Each row has a name. Each question is about the rows just above it.

[101 113  81 160 149  92 159 168 150 138 128 116 139  95 167 119 134 116
 117 128] -> baz
[101 113  81 160 133  92 102 168 150 138 128 116 139  95  78 119 134 116
 117  91] -> Kegod
[ 96 157 117  76 202 156 162  86  76 142  97 157 126 109 195 164  92 115
 133  75] -> bugez
Which entry of baz is missing from [116 159 150 139 119  92 117 128 116 138 113 167  81 160 128 149 134  95
 101]? -> [168]
Shuffled bugez with one entry gone: [ 96 195 133 115 109 117  97 157  86  75 162 142 202  76 157  76  92 164
 126], missing -> [156]
bugez without one entry, shuffled: [142 157 126 202 162  96 115  92 156 117 109 164 157  76 195  76 133  97
  86]. Gone: -> [75]
baz without one entry, shuffled: [149 117 167 168 159 113 139  92  81 119 128 160 116  95 138 116 134 101
 128]. Gone: -> [150]
Which entry of baz is missing from [101 168 113  92 167 138 116  95 160 150 116 128 134 159  81 128 119 117
 149]? -> [139]
Shuffled Kegod with one entry gone: [ 95 150 134 117 101 128 168 113  91 119 160  78 139 102 138  92 116  81
 116], missing -> [133]
Shuffled baz with one entry gone: [119 134 159 116 128  95  92 116 138  81 101 167 113 139 150 149 128 168
 117], missing -> [160]

[123 116 127 141 123 141 112 108 130 118 131 137 129 130 107] -> tozim
[108 113 114 135 123 146 108 111 119 110 138 137 123 127 107] -> verur
[132 111  89 111 125 138 120 134  98 106 148 128 110 117 132] -> megal
[125 130 143 138 129 128 126 120 138 132 122 131 136 132 119] -> nezod
[131 117  90 116 125 141 117 131 101 105 148 131 111 118 128] -> biv
[128  74  48 120 116 173  83 106  72  68 172 121  93 110  97] -> bok
[153 151  81  56 141  88 183 213  85 139 140  92 100 103 222] -> bam
[126 132 142 136 127 128 128 121 137 134 122 130 134 132 122] -> suto
[125 130 143 182 129 128 126 120 138 132 122 131 136 132 119] -> Rom
[133 113  88 110 126 137 123 140  98 108 148 127 108 116 138] -> bure
[143  91  28  80 126 147 117 159  53 124 175 125  79  98 152] -> Munis
[125 111 112 135 122 145 109 123 118 110 138 139 122 126 107] -> furo
Which entry of Munis is missing from [159  53  79 175 152  28  98 124 117  80 126 143 147  91]? -> [125]
nezod without one entry, shuffled: [138 138 120 136 126 128 125 129 119 130 132 131 132 143]. Gone: -> [122]
bok without one entry, shuffled: [121 110  74  97  72  48 128 172  93 116 173 106  68  83]. Gone: -> [120]
verur without one entry, shuffled: [114 108 113 146 135 110 111 108 123 119 138 123 137 127]. Gone: -> [107]
Shuffled biv with one entry gone: [125 128 116 105 141 117 101  90 111 131 148 131 117 131], missing -> [118]
Which entry of Munis is missing from [152 159 143 147 126 125  79 124 117  80  98  91 175  53]? -> [28]

[206 119  83 118  93] : Veker
[206 205  83 118  93] : Megin
[123 129 139 142 145] : Fube
[158  93  92 141 124] : Vodev
Shuffled Veker with one entry gone: [ 83 119  93 118], missing -> [206]
Shuffled Megin with one entry gone: [118  93 206 205], missing -> [83]
Shuffled Fube with one entry gone: [139 142 129 123], missing -> [145]
Shuffled Vodev with one entry gone: [141 158 124  92], missing -> [93]
Which entry of Veker is missing from [119  93  83 206]? -> [118]
Shuffled Megin with one entry gone: [118 206  93 205], missing -> [83]
Which entry of Megin is missing from [118 205  93  83]? -> [206]

[122 149  91 139 149 111 105  55 204] -> Mirog
[ 84 139  87  77 186 131  86  76 187] -> fam
[ 65 133  84  85 117  54 122 123 155] -> Gatov
Which entry of fam is missing from [ 77  86 186 139  84 187  87  76]? -> [131]
fam without one entry, shuffled: [ 76  86  77 131 187  84 139  87]. Gone: -> [186]

[177 126 139 201 188  91  73 145  90 108 144 142 132 115  84  87 219 173
 118 122 151  99 208 143 138 123 146 198  92  33] : pul
[ 95 115  84  88 144 202 176 121 149 164  76 110 100 133 203  57 111 170
 101 191 203 158 110  66 120 167  86 105 122  81] : kom
[ 95 115  84  88 144 202 176 121 149 164  76 110 100 133 203  57 111 170
 101 100  73 155  82 154 199 108 211  69 157 150] : Dusot
Which entry of pul is missing from [ 73 146 144 126 132 139 151 208 201  33 122  87  99 188 219 173  91  90
 115 118 108 143 145 123 142  92  84 138 177]? -> [198]
Shuffled Dusot with one entry gone: [ 76 100 170 101 121 199 133 154 108 157 203  73 110 111 155 211  57  69
 100 149  82  95  84 150 144 202 164  88 115], missing -> [176]

[130 131 125 131 130 140 138 126] = milom
[122 119 136 117 118  86 105 135] = kerin
[142  92 147 129 114  84 113 110] = fami
[132 133 125 132 133 148 142 125] = Nugo
[142  79 121 170  88 122 116 198] = fopok
[126 124 131 123 139 130 143 124] = lukev
[142  79 121 170  88 122 128 198] = vepip
[142  92 147 129 179  84 113 110] = kedir
[131 130 139 115 179 126 116 156] = Sasi
[ 95 104 147 106 177  94 131 109] = Nolo
[111 150 118 170 131  84 149 143] = kitet
Nolo without one entry, shuffled: [ 94 147 106 131 177 109 104]. Gone: -> [95]
fopok without one entry, shuffled: [121 122 142  79 170 116  88]. Gone: -> [198]

[145 130 155  98 143 156 107] : lebez
[193  81 200  47  97 140 102] : luf
[131 134 134 117 135 158 149] : mitat
[102 158 104 156 157 149 149] : Nuz
[211  64 216  28  78 125 108] : zan
[196  85 195  40 106 143  75] : dere
Shuffled dere with one entry gone: [195  40 106 143  75  85], missing -> [196]
Shuffled Nuz with one entry gone: [149 149 102 104 156 158], missing -> [157]

[198 110 130 143 123 124 116 118 151 123 124 163 131 159 106 146 162 118
 118 123 115 116 161  83 145 125 151 185 101  87 105 146 150 132  98 135
 146 113 108  99 152 120 137 155 154]  nur
[186 106 129 146 130 118 115 117 156 132 125 173 131 158 107 148 170 118
 108 118 109 116 159  86 151 130 155 189  99  89 108 149 143 131  88 131
 148 113 108  97 150 116 145 151 151]  boze
[159 111 121 111 119 137 102 104 170  82 122 158  97 154 122 134 174 121
 126  91 118 122 182  43 145 124 162 215 101  98 129 142 152 134 110 141
 154 146 136  79 127 119 110 170 177]  dosaz
[225 109 129 118  73 151 123 111 123  64 114 141 110 163  96 128 115 102
 131 114 158 127 190  58 106 103 132 198 118  96 114 158 163 132 132 150
 140 134 104 109 166 132 105 162 186]  sibug
[159 112 117 116 123 133 103 108 170  86 124 122 103 156 124 133 178 154
 128 102 115 119 180  49 148 124 162 208 100  98 126 140 156 133 112 139
 151 143 136  77 134 121 113 175 175]  Bebe
[131 105 132 148 123 120 116 117 153 132 124 172 133 159 106 148 162 112
 110 122 112 117 159  86 145 129 151 185 100  85 104 149 145 132  90 132
 146 108 106 103 154 117 145 149 151]  kuvo
Shuffled sibug with one entry gone: [123 140 114 163 118 134  64  58 115 104 132 127 114 225  96 129 110 162
 166  73 118 128 141 111 114 131 109 190 163 105 158 132 109 103 132  96
 132 123 151 198 186 106 158 102], missing -> [150]
Which entry of nur is missing from [135 130 118 123  98 146 131 146 152  83 124 162 123 106 124 118 151 143
 154 125 137 161 116  87  99 101 163 108 159 132 123 110 146 118 105 145
 151 116 115 198 155 120 150 185]? -> [113]
Bebe without one entry, shuffled: [133 180 175 124 113 154 133 117 121 178 102 119 162 100 112 108 156 116
  49 148 175  77 115 103 112 128 136 151 139 124 170 159 208 143 134 126
  98  86 103 133 122 140 124 156]. Gone: -> [123]

[203 108 170 101]  Bidi
[192 150 136  41]  mas
[110 111 159 107]  vuzol
[192 150  85  77]  gika
Which entry of vuzol is missing from [107 110 159]? -> [111]
Bidi without one entry, shuffled: [203 170 108]. Gone: -> [101]
gika without one entry, shuffled: [192  85 150]. Gone: -> [77]

[175 197 123  74  78 174 212 199 110 187 193  68 129 123] : zep
[180 105 141 165 145 117  93 153  66  91 106 203 102 152] : mep
[147 163 164 112 173 159 149 217 120 156 202 182  93 142] : gekiz
[193 167 135  88 125 160 165 229 125 145 183  87  85 175] : nugu
[218 171 151  90 127 172 156 219  90  97 150 217 139 168] : nopop
Shuffled nopop with one entry gone: [139 127 217 150  90 171  97 219 151  90 168 172 156], missing -> [218]
Shuffled nugu with one entry gone: [183 229  85 193 145 165  87 125 167 175 160 135 125], missing -> [88]
mep without one entry, shuffled: [ 91 106 105 102 165 141 180  66 117  93 153 203 152]. Gone: -> [145]
Shuffled gekiz with one entry gone: [159 149 202 164 156 120 182 173 147 112  93 142 217], missing -> [163]
mep without one entry, shuffled: [ 91 117 145 180 102 203 165 106  66  93 141 153 105]. Gone: -> [152]
Shuffled zep with one entry gone: [193  74 175 212 129 174 199 197 123  68 187 110 123], missing -> [78]
Which entry of nopop is missing from [219 172 127 151 168  97 218 217 156  90 139  90 171]? -> [150]

[169 181  72  89 135 148  90  58]  reg
[107 177  62 192 132  98  98  69]  Rutog
[160 187  55 154  56 132  83  33]  falov
[130 179  89 182 126 113  84  53]  Leg
[129 180  76 172 136 107 128  79]  mag
[131 168  69 168 118 123  90  49]  ral
[154 194  70 186 142 126  89  69]  guvas
[130 194  69 196 123 108  74  59]  gepo
Which entry of falov is missing from [132  56 187  55  83  33 154]? -> [160]
falov without one entry, shuffled: [ 83 132  56  33 154 187 160]. Gone: -> [55]
mag without one entry, shuffled: [128 180  76 107  79 172 136]. Gone: -> [129]
Shuffled reg with one entry gone: [ 72 148 135  58  89 181 169], missing -> [90]
Shuffled guvas with one entry gone: [ 70 142 186 194  89 154 126], missing -> [69]
Leg without one entry, shuffled: [182 126  84  89  53 130 179]. Gone: -> [113]

[105 172 212 113 116 144 106  93 129 163 123 157  53 113 186 161 147  98
 117 112] : let
[ 70 128 105  72  53  94 235  59 125 133 219 228  50 220  94  88  74  36
  71  53] : paz
[121 161 142 114  94 156  95 102 140 161 123 150  97 149 159 163 158  96
 133 109] : tezes
Shuffled paz with one entry gone: [133 220 219  53  88 128  74  70 235  71  36  94 105  53 125  59 228  72
  94], missing -> [50]
Shuffled paz with one entry gone: [125 235  59  94  50  74  94  53  88  36 220  71 133 219  53 128 228  70
 105], missing -> [72]
Shuffled tezes with one entry gone: [163 140 161 133 161  97 149 109 150 159 114 142 158 102 121  94 156  95
 123], missing -> [96]
paz without one entry, shuffled: [125  74  53  70 105 128  72  36  88  53 133  94 219  94 220  50 228  59
 235]. Gone: -> [71]
Which entry of paz is missing from [ 71 220 105  70 228  50  88  53  36 125 128  53  94  72  94 235 219  74
 133]? -> [59]
Which entry of paz is missing from [ 59  72  36  53  94  88 228  70 220  71 105 133  94  53  50 235  74 219
 125]? -> [128]

[178 158 195  67 203 202 119 196] -> Zono
[113  39 101 153 143  58 112  34] -> tapi
[121 100 159  71 123  99 120  75] -> gom
[ 57 122 215  70  71 149 167 116] -> nizu
[ 91 133 146  84 211 155  25  32] -> Gugut
[125 127  69 170 171 171  33 172] -> lini
Shuffled nizu with one entry gone: [215  57 122 167 149  71 116], missing -> [70]
Shuffled Zono with one entry gone: [119 158 196  67 178 195 202], missing -> [203]
Shuffled gom with one entry gone: [100  75  71 123 159 121 120], missing -> [99]
Shuffled tapi with one entry gone: [153 112 143 101  34  39  58], missing -> [113]
Which entry of Zono is missing from [ 67 158 196 178 119 202 195]? -> [203]
Which entry of nizu is missing from [167 215 149 122 116  57  70]? -> [71]

